Below is a small trained network, with its code and all its weights. Each question gives an input and a target symbol and asks what happens when units are switched off, that is, made to give their printed mean instead of their output.

import numpy as np


def w(rows, s, z=0):
    codes = np.array(rows[::2]) - 128.0
    scale = np.full(codes.shape[1], s)
    scale[-1] = z or s
    return codes * scale


def norm(h):
    return h / np.sqrt((h * h).mean(-1, keepdims=True) + 1e-5)


def f(y):
    return y / 2 * (1 + np.tanh(0.7978845608 * (y + 0.044715 * y**3)))


def softmax(a):
    e = np.exp(a - a.max(-1, keepdims=True))
    return e / e.sum(-1, keepdims=True)


def log_softmax(a):
    a = a - a.max(-1, keepdims=True)
    return a - np.log(np.exp(a).sum(-1, keepdims=True))


def net(x, mask):
    ids = ['αβγηθξπστψ'.index(c) for c in x.split()]
    T = len(ids)
    res = E[ids] + P[:T]
    u = 0
    for l in range(2):
        q, k, v = (norm(res) @ M[l].T for M in (Q, K, V))
        z = softmax(np.where(np.tri(T) > 0, q @ k.T / 2**0.5, -1e9)) @ v
        res = res + np.where(mask[u], z, O[l][:, -1]) @ O[l][:, :-1]
        u += 1
        y = f(norm(res) @ A[l][:, :-1].T + A[l][:, -1])
        res = res + np.where(mask[u : u + 12], y, B[l][:, -1]) @ B[l][:, :-1]
        u += 12
    return log_softmax(norm(res)[-1] @ U[:, :-1].T + U[:, -1])


Q, K, V, O, A, B = {}, {}, {}, {}, {}, {}
E = w([
[154,96,63,48,168,129,97,30,109,125,172,130],'α',
[135,188,150,236,216,99,132,109,111,88,147,88],'β',
[39,60,107,214,2,115,26,99,88,90,148,104],'γ',
[192,177,23,146,97,81,172,160,116,44,197,121],'η',
[41,194,143,137,164,76,121,109,116,169,180,145],'θ',
[59,82,99,77,144,209,222,192,177,79,138,188],'ξ',
[113,116,93,123,195,47,163,152,21,185,114,68],'π',
[109,145,115,192,94,208,128,163,58,178,179,157],'σ',
[134,30,155,145,59,86,124,119,104,169,183,181],'τ',
[54,89,139,102,121,114,108,168,188,152,133,44],'ψ',
],0.022)
P = w([
[122,176,178,32,76,184,223,171,53,116,44,116],'0',
[69,175,1,136,123,126,84,140,165,180,171,107],'1',
[82,163,7,132,102,125,89,155,154,190,178,145],'2',
[89,155,85,160,150,151,102,179,142,171,196,88],'3',
[82,145,45,151,132,135,118,162,149,167,192,105],'4',
[107,131,74,150,157,162,90,171,156,129,207,69],'5',
[120,130,52,139,122,178,123,147,147,166,205,93],'6',
[120,122,74,142,145,182,96,171,146,136,225,65],'7',
[128,109,88,148,154,177,125,176,153,165,234,58],'8',
],0.0094)
Q[0] = w([
[115,125,43,148,109,139,202,154,142,119,205,78],'0.h0',
[83,127,37,132,135,172,146,213,89,90,254,107],'0.h0',
],0.0093)
K[0] = w([
[164,106,214,95,55,126,193,165,115,132,41,98],'0.h0',
[136,183,203,7,2,111,162,172,179,26,56,65],'0.h0',
],0.0064)
V[0] = w([
[66,189,1,111,169,99,101,195,155,141,248,61],'0.h0',
[26,111,231,109,115,124,86,62,138,234,76,51],'0.h0',
],0.0098)
O[0] = w([
[203,242,95,100,83,118,108,240,172,228,15,48,253],'0.h0',
[97,71,246,72,9,158,154,5,130,138,133,19,240],'0.h0',
],0.012,0.007)
A[0] = w([
[131,113,116,64,182,205,163,107,185,101,86,175,74],'0.n0',
[191,153,47,128,142,95,62,210,183,147,143,116,155],'0.n1',
[108,121,126,161,171,156,99,100,127,120,162,126,49],'0.n2',
[136,84,102,166,110,160,185,112,109,67,154,158,22],'0.n3',
[106,140,163,128,141,75,90,98,179,179,183,159,98],'0.n4',
[132,102,95,65,160,96,173,158,190,167,93,114,178],'0.n5',
[119,110,134,200,81,118,99,77,132,127,206,113,156],'0.n6',
[72,33,186,141,103,84,148,60,95,96,162,156,43],'0.n7',
[158,128,166,79,189,74,127,103,154,73,155,215,82],'0.n8',
[114,96,71,146,178,126,147,140,148,134,97,174,94],'0.n9',
[102,71,73,103,161,185,139,62,169,171,106,109,114],'0.n10',
[136,65,137,123,116,174,183,134,181,70,4,138,2],'0.n11',
],0.012,0.0068)
B[0] = w([
[89,159,141,3,85,152,143,246,110,113,132,86,131],'0.n0',
[85,190,133,136,36,187,179,166,94,149,144,106,255],'0.n1',
[147,182,104,146,165,119,94,68,128,148,100,99,146],'0.n2',
[143,168,74,180,66,175,117,148,126,162,126,115,151],'0.n3',
[92,142,211,70,91,102,141,134,103,128,91,101,167],'0.n4',
[135,118,68,106,158,207,119,183,128,41,160,88,197],'0.n5',
[76,225,158,87,104,136,94,220,74,113,89,107,228],'0.n6',
[197,98,137,150,80,100,85,191,132,111,68,109,201],'0.n7',
[137,80,108,165,204,131,157,91,126,114,150,88,150],'0.n8',
[105,110,123,125,175,15,101,198,77,155,71,90,168],'0.n9',
[148,136,183,75,160,95,43,158,71,110,123,110,162],'0.n10',
[56,94,222,42,75,84,136,178,163,131,109,125,124],'0.n11',
],0.011,0.0094)
Q[1] = w([
[123,84,99,126,173,88,160,67,124,166,126,247],'1.h0',
[125,102,89,120,137,147,212,107,196,114,144,158],'1.h0',
],0.012)
K[1] = w([
[47,150,133,148,136,108,12,155,165,217,171,86],'1.h0',
[56,104,193,146,115,84,2,64,73,241,119,128],'1.h0',
],0.0079)
V[1] = w([
[115,169,39,87,72,160,183,216,162,34,137,138],'1.h0',
[2,50,196,54,203,138,82,196,199,111,138,121],'1.h0',
],0.0096)
O[1] = w([
[173,19,140,150,150,55,215,238,190,98,221,62,254],'1.h0',
[136,108,220,149,160,240,248,93,151,14,62,138,107],'1.h0',
],0.013,0.0075)
A[1] = w([
[183,122,107,94,130,126,184,139,222,179,123,129,118],'1.n0',
[106,212,67,120,155,101,71,142,142,144,148,204,131],'1.n1',
[106,129,167,127,140,88,137,164,212,180,121,100,146],'1.n2',
[176,112,99,140,147,88,3,124,235,113,177,106,250],'1.n3',
[173,217,207,173,151,127,78,177,188,122,133,102,211],'1.n4',
[96,143,76,124,101,163,114,118,57,189,52,111,99],'1.n5',
[234,76,166,135,161,69,117,117,140,89,158,122,62],'1.n6',
[52,117,199,127,113,190,129,84,185,74,139,147,94],'1.n7',
[162,155,145,108,85,92,115,218,115,143,93,104,162],'1.n8',
[127,155,105,115,103,177,160,202,112,96,149,112,224],'1.n9',
[166,130,119,40,205,96,126,87,91,104,135,133,136],'1.n10',
[108,69,163,96,66,115,168,54,142,120,108,110,4],'1.n11',
],0.013,0.0039)
B[1] = w([
[139,98,170,147,135,181,80,195,215,148,94,77,154],'1.n0',
[99,166,167,136,97,190,212,158,109,160,74,172,159],'1.n1',
[116,120,82,58,110,168,146,172,144,97,111,95,188],'1.n2',
[140,140,97,194,50,152,155,97,129,157,85,101,160],'1.n3',
[178,153,62,148,92,146,165,80,81,87,90,177,198],'1.n4',
[131,68,140,215,171,149,147,137,138,156,72,109,194],'1.n5',
[103,85,101,158,20,184,130,127,150,134,153,105,133],'1.n6',
[111,180,183,106,71,146,76,123,156,112,78,121,160],'1.n7',
[178,63,112,90,132,99,147,89,135,113,144,131,249],'1.n8',
[105,114,127,126,141,183,124,91,92,130,182,165,223],'1.n9',
[130,116,9,74,148,151,96,103,110,57,178,137,129],'1.n10',
[128,149,142,106,104,56,177,177,151,88,144,152,163],'1.n11',
],0.014,0.017)
U = w([
[125,166,172,114,148,192,172,193,127,85,161,132,85],'α',
[101,137,145,162,129,245,110,120,113,221,136,192,105],'β',
[221,94,159,102,79,79,143,170,87,108,82,212,24],'γ',
[235,237,114,198,183,82,119,152,164,89,65,160,253],'η',
[194,176,181,159,137,167,75,160,229,162,89,61,248],'θ',
[73,71,137,194,218,77,196,141,121,121,94,70,88],'ξ',
[123,121,56,40,132,161,132,75,72,106,135,154,23],'π',
[168,231,144,162,95,74,114,186,143,168,254,97,170],'σ',
[37,111,107,216,83,118,70,153,158,62,99,131,89],'τ',
[49,253,209,93,112,66,143,124,143,151,173,109,171],'ψ',
],0.0086,0.0058)

Each question gives the input, a string of symbols that net reads in full, and the target symbol t.
The units are the heads (2 rows each of Q, K, V and O) and the neurons (one row each of A and B). Each row of codes is followed by its name. A weight is (code - 128) times the scale printed after its matrix; where a second scale follows, it is the last column's (O, A, B and U).
mask holds one flag per unit, layer by layer, with each layer's heads first. A switched-off unit (its flag False) gives its mean, the last column of its rows in O or B, instead of its output. The means were averaged over made-up inputs and are rounded, as every weight is.
A unit's drop is (log p(t) with every unit on - log p(t) with that unit switched off) / (log p(t) with every unit on - log p(t) with every unit switched off).
The circuit of an input: a set's keep is (log p(t) with only the set's units on - log p(t) with every unit switched off) / (log p(t) with every unit on - log p(t) with every unit switched off). Starting from the 12 units with the biggest drops (on a tie, the unit counted first), units are removed one at a time, each time the one whose removal leaves the highest keep (on an exact tie, the one counted first), for as long as the keep stays at least 0.8.
circuit, biggest first: the units of the circuit, biggest drop first
k most important neurons: the k neurons with the biggest drops, biggest first
top k neurons in layer l: the k neurons of layer l with the biggest drops, biggest first
input γ θ θ, target γ: circuit, biggest first	0.n7; 0.h0; 1.n8
input ψ θ τ, target ψ: circuit, biggest first	0.h0; 1.n11
input τ σ τ, target τ: circuit, biggest first	0.h0; 0.n7; 1.n8
input θ α θ θ α α τ θ, target ψ: 4 most important neurons	0.n7; 1.n0; 1.n11; 1.n3
input θ θ θ σ τ β, target η: circuit, biggest first	1.n4
input θ θ σ η η θ θ β τ, target σ: 2 most important neurons	0.n1; 1.n5
input ψ θ θ σ α θ θ ψ, target ψ: 2 most important neurons	1.n11; 1.n0
input α τ σ θ σ ψ, target α: circuit, biggest first	1.n9; 0.n5
input ψ σ θ σ γ α τ ξ, target ψ: circuit, biggest first	0.h0; 1.n11; 1.n5
input τ θ θ θ θ α τ θ α, target τ: circuit, biggest first	0.h0; 0.n7; 1.n6
input τ π σ θ θ σ η τ, target τ: top 2 neurons in layer 1	1.n6; 1.n3
input τ α σ α α, target τ: 2 most important neurons	0.n7; 1.n8
input β π α, target β: top 2 neurons in layer 1	1.n1; 1.n5
input σ α σ σ π θ σ, target β: top 3 neurons in layer 0	0.n5; 0.n7; 0.n1
input θ θ θ β η σ γ, target σ: circuit, biggest first	1.h0
input ξ θ ψ α θ α, target ξ: 2 most important neurons	0.n9; 0.n8
input ξ ψ θ α σ θ ξ β α, target α: circuit, biggest first	1.h0; 0.n11
input β ψ θ α σ θ, target β: 2 most important neurons	0.n1; 0.n5
input σ α ψ θ β α σ α, target σ: 2 most important neurons	0.n3; 0.n10
input α θ β θ θ γ, target α: most important neuron	0.n0
input τ π θ τ ξ σ θ θ, target τ: 3 most important neurons	0.n7; 1.n6; 0.n3
input α θ θ σ τ β, target α: 2 most important neurons	0.n0; 1.n9
input β β θ α γ β, target β: 2 most important neurons	1.n1; 0.n1
input τ θ σ θ, target τ: top 2 neurons in layer 0	0.n7; 0.n3
